In the rows, 128 means zero.
Here are made-up things, facts about them, and rows of numbers that follow some of those facts. Name the thing behind each unnamed row.

Facts:
ζ: points at; ψ: sits directly inside; Δ: refers to; θ: belongs to class
vobedim | ζ flabrar | ψ truvas | Δ miklil | θ n
bigrir | ζ ruvul | ψ klupus | Δ pledek
pledo | ψ pleklel | Δ vakluk | θ a
tostik | ψ fite | θ k
sagrem | ψ grisko | Δ komom | θ a
broflimar | ψ pleklel | θ f
flevo | ζ kapi | ψ graska | Δ klofil | θ e
pludum | ψ ruvul | Δ flevun,sevil
legris | ψ klupus
fabrak | ζ truvas | ψ grisko | θ c
dusal | ψ vetru | θ j
mabro | ψ digul | Δ flami | θ j
monun | ζ brovu | ψ digul | Δ flami,runa | θ a
dageflur | ψ skoma | θ b
petrom | ψ levum
runa | ψ digul | Δ flami | θ k
vudre | ζ mosti | ψ fite
vetru | ψ fite
vudak | ψ petrom | θ p
nuplim | ζ stogrin | ψ klupus | Δ duvizok | θ a
vobul | ψ truvas | θ l
brovu | ψ truvas
vabror | ψ digul | Δ flami | θ l
suvo | ψ fite | Δ tostik | θ l
plodovom | ψ zema | θ l
redu | ψ digul | Δ vabror
dredros | ψ graska | Δ sosoflum | θ o
plagru | ψ zema | Δ brebar | θ n
sevil | ζ sitan | ψ ruvul | θ n
trutrim | ψ levum
brebar | ψ zema | θ o
gruklin | ψ sitan | Δ flegik,ragradum | θ n
draplok | ψ skoma | Δ pabuk | θ a
grimas | ζ sedros | ψ digul | Δ redu
mosti | ζ petrom | ψ tafo | θ n
duvizok | ψ klupus | θ l
purerin | ψ skoma | Δ pabuk | θ o
vatrura | ψ vegige | θ m
steklavus | ψ truvas
rada | ψ digul
mezek | ψ zema | θ p
flegik | ψ sitan | Δ duskem
komom | ψ grisko | θ h
lubrus | ζ levum | ψ klupus | θ c
beploflel | ψ trutrim
drosti | ζ petrom | ψ pleklel
raluzan | ψ klupus | θ j
kogrem | ψ flabrar | θ c
dizerom | ψ pleklel | Δ kofon | θ l
tradron | ψ trutrim | Δ flutar | θ h
sedros | ψ graska | Δ sosoflum | θ d
galum | ζ grodibil | ψ truvas | Δ vegror | θ o
skoma | ψ tafo
lotra | ψ dresil | θ b
mufe | ψ klupus | Δ legris | θ b
ragradum | ψ sitan | Δ zigres,zime | θ o
drutri | ζ vabror | ψ graska | Δ klofil | θ n
fufus | ζ trutrim | ψ petrom
zigres | ζ tresur | ψ sitan | θ g
planum | ψ sitan | Δ duskem,gruklin | θ b
flukle | ψ graska
sosoflum | ζ brovu | ψ graska | Δ klofil | θ i
klofil | ψ graska | θ c
vidreni | ζ klupus | ψ grisko | θ b
tresur | ψ flukle | θ c
grasa | ζ flukle | ψ pleklel | θ q
grebren | ψ pebik | θ a
miklil | ζ mosti | ψ truvas | θ g
flevun | ψ ruvul | Δ pludum | θ r
pledek | ψ klupus | Δ legris | θ g
taki | ψ tafo | Δ flozur | θ c
flevu | ψ dresil | θ j
ridem | ζ steklavus | ψ vetru | Δ zugu | θ b
zime | ψ sitan | Δ planum | θ c
makles | ζ fite | ψ brovu
ketuk | ζ flabrar | ψ trote | θ e
flimen | ψ trote | θ o
flabrar | ψ ruvul
pabuk | ζ ruvul | ψ skoma | Δ purerin | θ j
kapi | ζ trutrim | ψ fite | Δ suvo | θ b
klupus | ψ skeno
stigro | ψ pebik | θ g
dustik | ζ dusal | ψ sitan | θ f
malum | ζ digul | ψ trote | θ r
pize | ψ truvas
dresil | ψ graska
kofon | ψ pleklel | θ j
tagris | ψ steklavus | θ q
grotor | ψ truvas | Δ pize | θ h
duskem | ψ sitan | Δ gruklin | θ e
grisko | ψ drupek
stikan | ψ klupus
stufatek | ψ digul | Δ rada,vabror | θ q
zimom | ζ digul | ψ sitan | θ a
relim | ψ dresil | Δ lotra | θ i
brurim | ψ klupus | Δ lubrus
tudem | ψ sitan | Δ ragradum,gruklin
stapalek | ψ ruvul | Δ pludum
vegror | ζ fufus | ψ truvas | θ b
gedegre | ψ skoma | Δ pabuk | θ h
klogoga | ζ skoma | ψ dresil | Δ flevu | θ o
trote | ψ levum
tazas | ζ klupus | ψ ruvul | θ g
vakluk | ψ pleklel | Δ drosti | θ o
triplutrim | ζ levum | ψ brovu | θ e
gotu | ζ vetru | ψ petrom | θ c
fite | ψ pebik
temo | ζ mezek | ψ truvas | Δ vobul
stibrovus | ψ klupus | θ m
dustis | ζ grasa | ψ grisko | Δ fabrak | θ n
drotabi | ψ klupus | θ f
flutar | ψ trutrim | θ f
driklak | ψ steklavus | Δ tagris
flozur | ψ tafo | Δ sodil | θ b
nubol | ζ stogrin | ψ brovu | Δ triplutrim | θ d
vegige | ψ levum
flami | ψ digul | θ b
grodibil | ζ graska | ψ flabrar | θ n
zugu | ψ vetru | Δ dusal | θ a
sodil | ζ trutrim | ψ tafo | θ e
skeno | ψ ruvul
flesin | ψ steklavus | θ j
zema | ψ levum
pleske | ψ ruvul | Δ flevun,pludum | θ b
deflal | ψ skoma | Δ gedegre | θ c
stogrin | ψ skeno | θ a
tomel | ψ trutrim | Δ flutar | θ m
tidis | ψ brovu
stifi | ζ sitan | ψ pleklel | θ g
pleklel | ψ tafo
digul | ψ sitan
fovur | ψ sitan | θ q

Known rows:
suvo: [106 120  74 140 123 124 171 150 126 131 100  93 141 135 128 125 123 121
 124 128 132 102  97 101 107 125 163 131 164 151 111  96 114]
vidreni: [120 122 113 144 136 106 140 125 123 136 134 109 128 141 107 136 125 106
 138 122 141 104 121 115 104 148 143 147 141 165  96 104 134]
fufus: [128 146 112  76 147 147 169 132 122 135 132 103 133 154 127 121 113 134
 151 109 100 104  90 104 146 136 156 125 132 193 112 105 125]
grotor: [160 128  98 157 174 102 164 111 127 131 140 116 116 130  74 136 155 139
 138  93 104  93 119 126 119 161 136 140 133 129  99 106 172]
digul: [ 93 134 136 169 118  98 164 162 140 149 132 114 111 155  65 116 158 126
 127 135 119 141 105  95  77 121 160  75 121 175 100 127 114]
vabror: [105 150 181 167 121  88 145 135 141 173 137 145 107 173  72 127 162 115
 119 121 123 163 117  98  79 121 136  64  93 154 108 127 112]
drutri: [116  82  95 148 175 134 178  86 128 116 149 130 116 105 109 151 137 138
 112 128  84  90 121 116 130 138 156 115 155 125  81 160 167]
vakluk: [127 143 131 140  83  89 134 117 111 148  93 123 179 142  97 114 100 143
 142 108 126 118 101 102  98 153  88 179 115 114  76  41 163]
zigres: [ 60 122 165 143  80 106 137 171 145 140 124  96 136 171 120  91  96 131
 110 155 117 153 125  84  86  77 161  81 124 169  90 123  79]
stapalek: [143 124  85 148 171 128 160 149 148 143 124 124 151 101 136 167 111 129
 118  87 117 116  65 137 114 144 131 118 139 120  72 124 174]
nuplim: [143 129 126 121 139 163 136 174 154 169 130 138 137  86 207 237  84  81
 152  65 142 142  71  94 129 144  69 143 101  74  68 155 117]
pebik: [131 126  94 131 144 136 158 146 124 132 131 101 150 149 127 128 115 131
 144 125 106 122 112 104 114 133 143 136 133 154 104 103 129]
komom: [129 114 154 155 115 118 149 121 134 116 143  78 106 159 132  87 175 135
 150 111 112 101 193  92 142 118 114 189 156 159 122 116  69]
broflimar: [120  99 127 151 100  91 137  88 127 121 116 119 168 137 100  87 112 159
 124 122 107  96 138 121 125 136 108 164 153 117  70  79 163]
dageflur: [121 101 134 145  99  93 128  89 116 133 108 137 168 130 103 127 114 133
 127 135 126  92 117 109 116 163 110 161 146 132  96  70 145]
fovur: [100 131 139 168 121 100 168 143 157 145 124 109 114 152  77 110 148 148
 111 120 110 131 122 103  97  90 167  83 131 145  84 137 133]
sosoflum: [111 122 114 130 135 127 164 117 124 141 112 122 119 144 127 146 145  96
 129 116 124 109 136 108 113 138 148 146 133 142 123 107 117]
legris: [121 112 140 138 120 151 127 193 186 134 122  82 126 105 219 136 108 118
 130  79 147 129 138 115 155  98  83 165 185 135  95 155  60]
pleske: [151 115  85 147 178 120 156 135 143 145 131 130 141 105 132 178 115 113
 130  95 135  93  60 142 111 166 128 120 157 134  78 125 179]
relim: [117 107 105 139 149 135 181 100 122 142 121 138 117 129 126 164 163 112
 134 110 112 112 136  95 121 143 135 137 119 109 128 129 126]
pabuk: [ 94  88  82 145 102  95 151  99 127 121  86 110 172 112 105 106  96 120
  98 141 142  70  91 129 100 135 164 167 176 138  71  71 173]

Rows to name:
No name comes twice in this set of rows, the named rows included.
[ 81 104 140  94  67 106 149 120 125 106  99  88 159 132 134  66  76 146
 119 140 130  74  99 105 149 107 134 147 180 192  77  87 114] -> sodil
[116  92  97 157 103  97 144 112 113 115  96 105 160 121 120 114 124 121
 122 142 137  70  92 117 110 144 132 162 170 143  95  80 135] -> flozur
[105 106 115 104 150 152 188  99 121 133 125 133 131 103 107 162 119 137
 132 111  85 101  75  95 159 129 140 106 123 142  80 146 155] -> flevo
[ 85 118 107 117 123 152 141 177 165 146 122 105 156 116 165 149  74 121
 111 124 120 146 107 111 112 103 144 112 135 143  76 125 122] -> tazas
[107 101  95 137 151 148 167 110 119 139 125 147 146 106 120 176 130 129
 127 138  97 123  85  98 125 144 142 102 131 108 103 139 145] -> sedros
[139 106  76 168 110  71 160  99 132 107  85 107 160 114  82  90 138 145
 116 110 137  54 101 138 115 154 134 174 183 132  85  57 184] -> gedegre
[ 98 104 109 126 127 178 153 193 189 142 117 109 143  73 218 173  91 129
 103  84 119 149 103 103 151  91  99 122 162  95  72 173  89] -> pledek
[133  81 118 139 155 122 133 131 165 127 154 117 139 122 154 129 109 129
 104 118 108 114 116 140 119 131 137 122 181 167  80 146 137] -> grodibil
[141 145 104  73 160 176 175 150 105 120 138  97 140 153 131 114 122 149
 160 123  85 118  84 112 139 154 156 132 137 205 132  94 113] -> trutrim
[157  98 134 140 135 101 117 142 152 109 158  90 155 159 170 120  69 125
  88 115 116  90 120 142 121 103 155 121 190 183  74 143 113] -> sevil
[103 141 148 170 145  93 179 124 156 170 142 146  95 147  41 132 160 150
 111 111  86 153 122 109  83 102 154  49  84 113  88 147 170] -> stufatek
[192 157  86 127 212 104 151 106 119 139 177 123 127 167  75 151 133 136
 153  83  71 113 113 153 100 179 151 130 105 162 103  95 206] -> tradron
[ 84 122 115 116 117 147 152 156 125 130 119 117 160 145 140 138  87 134
 110 138 101 156 102  91 101 109 153  98 124 136  95 123 110] -> stigro
[ 82 137 147 149 102  98 146 162 124 163 120 125 127 143 100 158 100  81
 149 138 148 132  68  65  75 123 133  95  94 149  92 105  99] -> zimom

The same things again, as new rows of numbers:
Some rows with their names:
trutrim: [ 95 102 125  92 112  97 139 119 116  95 115 165 126 158 119 171  86 133
 126 103 112 121 183  80 118  77]
vetru: [116 120 110 109 119 126 136 132 120 125 119 151 123 136 121 159 122 144
 138 120 105 138 147  98 122 116]
miklil: [132 101 125 118 121 129 125 156 126 128  98 119 113 149 138 137 144 124
 142 169 140 154 102  98 114 101]
tazas: [130 107 117 101 139 151 125 119 124 150 102 107 107 133 142 147 136 139
 139 117 128 144 139 126 118 106]
suvo: [112 126 112 129 124 152 142 128 121 125 122 140 126 130 119 151 127 125
 131 135 130 125 139 137 130 110]
bigrir: [130 108 138 124 138 168 137  94 133 163 112  82 113  97 178 157 130 151
 145  79 143 139 143 153 122  93]
grimas: [ 86 148 118 162 147 141 143 108  76 159  95 104 119 129 149 134 165 107
 151 159 109 124  89 138 159 124]
fite: [116 120 109 112 121 124 136 133 121 126 123 151 123 137 120 155 120 142
 138 121 105 141 145  98 123 114]
dustik: [ 97 132 133 116 140 143 145 127 101 133 103  98 134 143 126 112 163 104
 139 164 122 144 104 138 152 130]
vegror: [ 94 112 137 102 130 123 140 143 102 100 108 106 128 162 124 118 118  95
 115 133 154 141 159 120 129  91]
monun: [ 81 104 123 207 124 135 177 108  35 175 113 127  99 157 188 107 169 122
 142 154 132  80 103 193 163 167]
sodil: [115 121 102 108 135 130 114 148 127 115  93 110 141 147 152  92 108  99
 119 138 170 167 154  73 103  83]
drutri: [105 118 114 132 125 174 149 131 118 124 114 128 127 134 120 137 137 120
 127 143 145 127 134 162 125 118]
sitan: [ 96 141 127 117 135 116 136 121 118 147 128 109 140 119 136 135 152 136
 137 158 102 150 122  93 163 118]
triplutrim: [130 117  99 101 136 150 120 131 132 138  88 131 130 149 127 134 135 135
 132 144 118 137 133 105 121 120]
dageflur: [117 125 114 115 124 153 139 164 125 113 144 130 126 130 127  97 127 103
 131 129 163 183 143 117 112 116]
trote: [113 111 107 105 110 124 134 142 126 122 116 159 121 152 105 169 120 152
 132 115  99 118 157 103 115 108]
brovu: [115 122 110 106 122 128 135 127 118 124 123 154 122 130 119 151 119 136
 146 119  99 143 142 100 120 114]
fovur: [ 90 128 139 113 140 137 153 120  91 130 107 102 134 133 131 112 159 106
 145 151 113 158 102 134 154 137]
flukle: [116 122 114 106 122 126 131 132 122 128 127 145 127 131 123 152 122 142
 138 122 105 142 144  97 126 113]
vakluk: [102 132 108 149 111 152 149 158  97 120 150 145 109 119 128 107 120 107
 142 106 156 189 136 132  95 113]

Which thing is each row?
No name comes twice in this set of rows, the named rows included.
[ 95 119 114 169 122 191 154  92 115 145 113 134 123  97 155 163 127 134
 141 103 146 126 127 174 120  92] -> flevun
[105 101 117 114 118 153 151 131 124 116 120 152 129 152 105 159 129 138
 121 135 132 114 153 148 126 120] -> plagru
[100 135 115 113 147 140 129 118 105 149  94 101 119 141 133 124 160 116
 136 164 108 146 105 115 148 117] -> zigres
[ 79 110 133 126 126 134 149 125  99 100 117 123 127 152 123 133 113  97
 124 128 153 130 158 133 119  88] -> kapi
[113 101 123  97 115 138 146 141 121 114 116 144 134 154 103 151 130 138
 126 129 121 125 156 133 127 119] -> flutar
[127  93 163  85 141 161 147 100 141 145 118  79 124 103 170 139 131 140
 142  94 153 154 143 153 137 109] -> drotabi
[ 91 149 129 123 148 117 139 106  99 144 115 108 130 121 136 135 156 120
 148 164  89 146  97  99 167 127] -> digul
[117 114 122 103 129 152 145 140 108 123 114 124 117 152 112 130 140 113
 135 135 130 139 136 140 122 119] -> vidreni
[133 108 136  97 134 143 132 107 138 149 117 105 118 111 155 155 123 150
 143  91 126 146 149 116 123  98] -> skeno
[123 113 116  99 118 137 140 142 128 122 120 149 126 151 106 158 123 141
 123 133 114 114 157 121 129 111] -> plodovom
[137 100 146  91 141 149 134  90 141 149 124 106 109  96 173 171 113 156
 157  74 120 151 150 124 123 103] -> klupus

The same things again, as new rows of numbers:
Known rows:
stikan: [130 100 124 183 189 137 151 114 151 119 126 143  94  75  94 110 175  82
 113 174 106  85 156 117 168  88  58 127]
stibrovus: [168 109 138 180 193 130 161 123 156 133 143 102  94  76  89 118 183  89
 109 177 118  95 154 130 210  78  54 129]
brovu: [131 127 104  93 141 132 132 125 159 111 137 152 116 103 135 144 128 132
 138 107 147 142 113 128 124 128 142 146]
sosoflum: [103 147 129 113 137 106  70 153 149 195 149  85 156  51 220 183 110 130
 133 178 129 152 166 129 144 133 110 129]
triplutrim: [113 116 136 109  68 156 126 179 171 104 125  95 128 135  95 165 118 139
 163 140 134 160 124 146 171 138 126 121]
graska: [135 134 121  95 142 141 143 127 132 123 129 148 130 120 130 126 133 134
 122 109 131 121 107 123 118 126 138 137]
flevu: [121 124 132  97 107 145 141 143 131 108 134 151 133 123 117 115 112 123
 131 127 127 130 130 126 105 150 136 125]
pledo: [152 161 113 160 110 105  97 130 140 157 112 110 175 112 118 137 154 149
 106 120 134 131 145  87 182 167 181 119]
vakluk: [130 145 105 153 102 113 113 140 141 136 117 143 168 120  94 136 142 134
 123 119 124 129 123  98 166 163 188 116]
kofon: [121 138 109 144 106 126 132 142 138 111 139 163 186 109  97 133 130 114
 134 116 112 129 136  88 143 171 199 104]
dizerom: [153 161 103 153 148  86 118 113 119 172 141 153 180 108 138 139 128 105
 116 121 131 129 157  93 143 148 196 115]
duskem: [119 111 126  88  93  93 158 122 162  37 118  38 154 179  76 201  62 175
  65 139 102 181  78 121 119 100 101 139]
broflimar: [123 151 103 165 118 106 109 111 126 139 124 183 174 111 126 122 129 114
 116 119 126 122 151  77 113 184 197 112]
zime: [162 125 128  82 136  56 169  98 138  92 146  57 148 180  96 203  55 132
  62 133 121 177 110 135 104  75 110 139]
grimas: [ 87 118 148 179 132 174 118  90  73 148 212  90  42 175 156 169  82 133
 138 109 167 173 108 107 124 110 129 123]
mezek: [146 134 135  93 138 134 143 129 150 127 121 148 180 119 178  77 137 141
 138 107 133 119 130 151  70 115 128 139]
stogrin: [170 121 118 158 184 129 122 115 175 116 115 124  97  72 110 111 182 136
 100 142 146 109 147 104 166 114  73 148]
pludum: [147 120 127 119 134 140 146 137 134 117 123 153 106 107 101 110 148 104
 138 145 123 109 143 129 137 137 110 123]
lotra: [140 126 134 107 114 141 132 139 129 111 126 135 133 128 119 112 124 130
 131 123 133 130 134 126 112 151 136 131]
flami: [121 109 148 184 117 211 143  94  78  87 225 108  46 187 106 120  82 137
 144  74 183 178 118  92 106 127 142 130]
flutar: [139 126 138 110 115 133 143 125 141 113  82 179 163 156 156  49 132 119
 150 108 141 115 159 148  38 149 127 128]

Rows to name:
No name comes twice in this set of rows, the named rows included.
[144 129 140 103 102 144 143 148 155 116  80 128 168 161 142  75 144 151
 151 106 145 116 134 165  98 129 123 133] -> brebar
[109 123 162 122  71 157 149 176 163 137 101  74 179 164 138 113 138 157
 160 138 113 120 101 178 142 109 114 118] -> ketuk
[103 124 147 211 127 172  87  83  99 164 197  55  31 168 167 177  93 159
 136 112 203 201 143  95 145 118 115 138] -> monun
[177 108 129 178 203 117 164 101 136 122 124 168  94  80  97  78 171  58
 111 176 131  88 199 113 153 101  58 121] -> duvizok
[166 130 139 100 118 126 153 152 126 152 139 104 134 150 107 143 112  96
 151 136 138 136 148 157 157 126 137 117] -> fabrak
[154 134 151  99 119 119 161 150 145 170 115  99 173 165 154 118 128 116
 164 126 135 132 137 189 131  90 130 123] -> gotu
[166 127 130 128 166 124 162 134 141 145 148 109 113 108 108 137 144 101
 128 140 124 120 136 145 180  88 110 126] -> kogrem
[143 107 130 208 175 121 115 111 166 142  97 106  87  77 113 125 182  97
 108 199 138 100 200 117 189 104  34 127] -> nuplim

